Here is a tiny trained network, its code and every weight. The questions are about switching its units off for an input and a class, where a switched-off unit gives its printed mean instead of its output.

import numpy as np


def w(rows, s, z=0):
    codes = np.array(rows[::2]) - 128.0
    scale = np.full(codes.shape[1], s)
    scale[-1] = z or s
    return codes * scale


def f(y):
    return np.maximum(y, 0)


def log_softmax(a):
    a = a - a.max(-1, keepdims=True)
    return a - np.log(np.exp(a).sum(-1, keepdims=True))


def net(x, mask):
    res = np.array(x, float).reshape(1, 4) / 4 @ E
    y = f(res @ A[0][:, :-1].T + A[0][:, -1])
    res = res + np.where(mask, y, B[0][:, -1]) @ B[0][:, :-1]
    return log_softmax(res[-1] @ U[:, :-1].T + U[:, -1])


A, B = {}, {}
E = w([
[178,210,159,186,108,214],'x0',
[206,24,234,82,139,72],'x1',
[142,48,95,124,79,231],'x2',
[225,187,183,72,2,118],'x3',
],0.0086)
A[0] = w([
[68,134,76,86,100,78,221],'n1',
[175,107,152,89,85,83,181],'n2',
[91,113,104,156,142,73,188],'n3',
[190,143,128,53,67,85,134],'n4',
[142,36,131,96,99,101,106],'n5',
[132,116,141,126,137,70,109],'n6',
[161,197,160,136,152,80,154],'n7',
[142,202,115,136,81,157,114],'n8',
[66,61,102,140,146,92,252],'n9',
[85,156,96,82,167,32,151],'n10',
[130,169,175,128,181,144,183],'n11',
[166,140,137,182,141,240,159],'n12',
[97,174,119,108,136,73,170],'n13',
[101,88,138,175,128,98,109],'n14',
[155,76,127,180,191,173,103],'n15',
[165,150,134,121,70,178,208],'n16',
[131,117,138,110,164,131,112],'n17',
[135,181,152,129,108,148,117],'n18',
[227,167,187,159,126,140,233],'n19',
[137,177,178,161,203,135,164],'n20',
[137,166,85,122,121,129,120],'n21',
[117,2,104,110,151,202,162],'n22',
],0.013,0.0041)
B[0] = w([
[189,221,172,80,149,142,206],'n1',
[125,59,193,198,94,125,225],'n2',
[144,114,148,133,194,86,200],'n3',
[105,90,235,175,64,118,232],'n4',
[152,84,124,154,155,153,223],'n5',
[120,126,135,142,165,136,181],'n6',
[189,161,108,158,108,89,208],'n7',
[155,146,89,158,142,226,204],'n8',
[172,87,109,60,210,94,245],'n9',
[173,166,173,156,206,52,229],'n10',
[107,134,60,156,102,92,178],'n11',
[28,161,116,109,119,196,212],'n12',
[152,180,150,163,154,90,193],'n13',
[139,109,103,129,163,132,169],'n14',
[13,107,130,76,122,73,194],'n15',
[136,150,181,144,102,210,208],'n16',
[110,112,113,111,140,129,154],'n17',
[171,124,106,168,125,173,176],'n18',
[120,148,76,181,33,121,233],'n19',
[79,124,50,182,115,58,195],'n20',
[145,153,117,129,147,177,167],'n21',
[185,7,116,25,117,131,253],'n22',
],0.017,0.012)
U = w([
[51,115,59,130,170,95,171],'0',
[149,189,96,77,187,173,32],'1',
[139,188,179,179,254,90,178],'2',
[46,126,165,77,95,151,14],'3',
[115,119,207,187,93,168,242],'4',
[145,160,49,160,81,80,68],'5',
[104,182,83,181,178,241,7],'6',
[133,70,110,79,170,125,218],'7',
],0.0094,0.0019)

Each question gives the input, the list of numbers given to net, and the class t.
The units are the neurons (one row each of A and B). Each row of codes is followed by its name. A weight is (code - 128) times the scale printed after its matrix; where a second scale follows, it is the last column's (A, B and U).
mask holds one flag per neuron, in row order. A switched-off neuron (its flag False) gives its mean, the last column of its row in B, instead of its output. The means were averaged over made-up inputs and are rounded, as every weight is.
A unit's drop is (log p(t) with every unit on - log p(t) with that unit switched off) / (log p(t) with every unit on - log p(t) with every unit switched off).
The circuit of an input: a set's keep is (log p(t) with only the set's units on - log p(t) with every unit switched off) / (log p(t) with every unit on - log p(t) with every unit switched off). Starting from the 12 units with the biggest drops (on a tie, the unit counted first), units are removed one at a time, each time the one whose removal leaves the highest keep (on an exact tie, the one counted first), for as long as the keep stays at least 0.8.
units of the circuit, in order: the units of the circuit, biggest drop first
unit that matters most: the unit with the biggest drop
k most important neurons: the k neurons with the biggest drops, biggest first
drop when u is switched off: that unit's drop, to one decimal
input [-2,4,-7,6], class 4: most important neuron => [n4]
input [6,6,3,-4], class 3: units of the circuit, in order => [n12 n15]
input [0,4,-8,3], class 5: 2 most important neurons => [n19 n7]
input [-6,-6,6,3], class 1: units of the circuit, in order => [n1 n2]
input [6,-6,-3,-6], class 6: 2 most important neurons => [n22 n8]
input [0,-6,2,-8], class 7: 3 most important neurons => [n22 n9 n19]
input [3,-3,-6,4], class 5: 2 most important neurons => [n7 n19]
input [-7,-7,2,-8], class 2: 3 most important neurons => [n10 n1 n3]
input [-6,8,-6,4], class 4: 3 most important neurons => [n4 n2 n19]
input [4,-2,-4,3], class 6: 3 most important neurons => [n8 n22 n16]
input [-5,8,1,2], class 4: 2 most important neurons => [n2 n4]
input [0,6,-3,-6], class 7: 2 most important neurons => [n9 n22]
input [1,7,-4,-7], class 7: units of the circuit, in order => [n9 n1]
input [1,6,-2,-1], class 4: units of the circuit, in order => [n9]
input [1,-7,7,-5], class 7: 4 most important neurons => [n22 n4 n9 n19]
input [8,-3,7,-5], class 3: 2 most important neurons => [n15 n22]
input [-3,3,-4,4], class 4: drop when n4 is switched off => 0.4
input [-1,-5,8,-4], class 7: drop when n22 is switched off => 0.7
input [2,0,7,-5], class 7: drop when n22 is switched off => 1.8
input [4,3,-8,2], class 5: drop when n22 is switched off => 0.0
input [1,7,-4,-2], class 5: unit that matters most => n19
input [5,0,4,3], class 6: 2 most important neurons => [n12 n8]
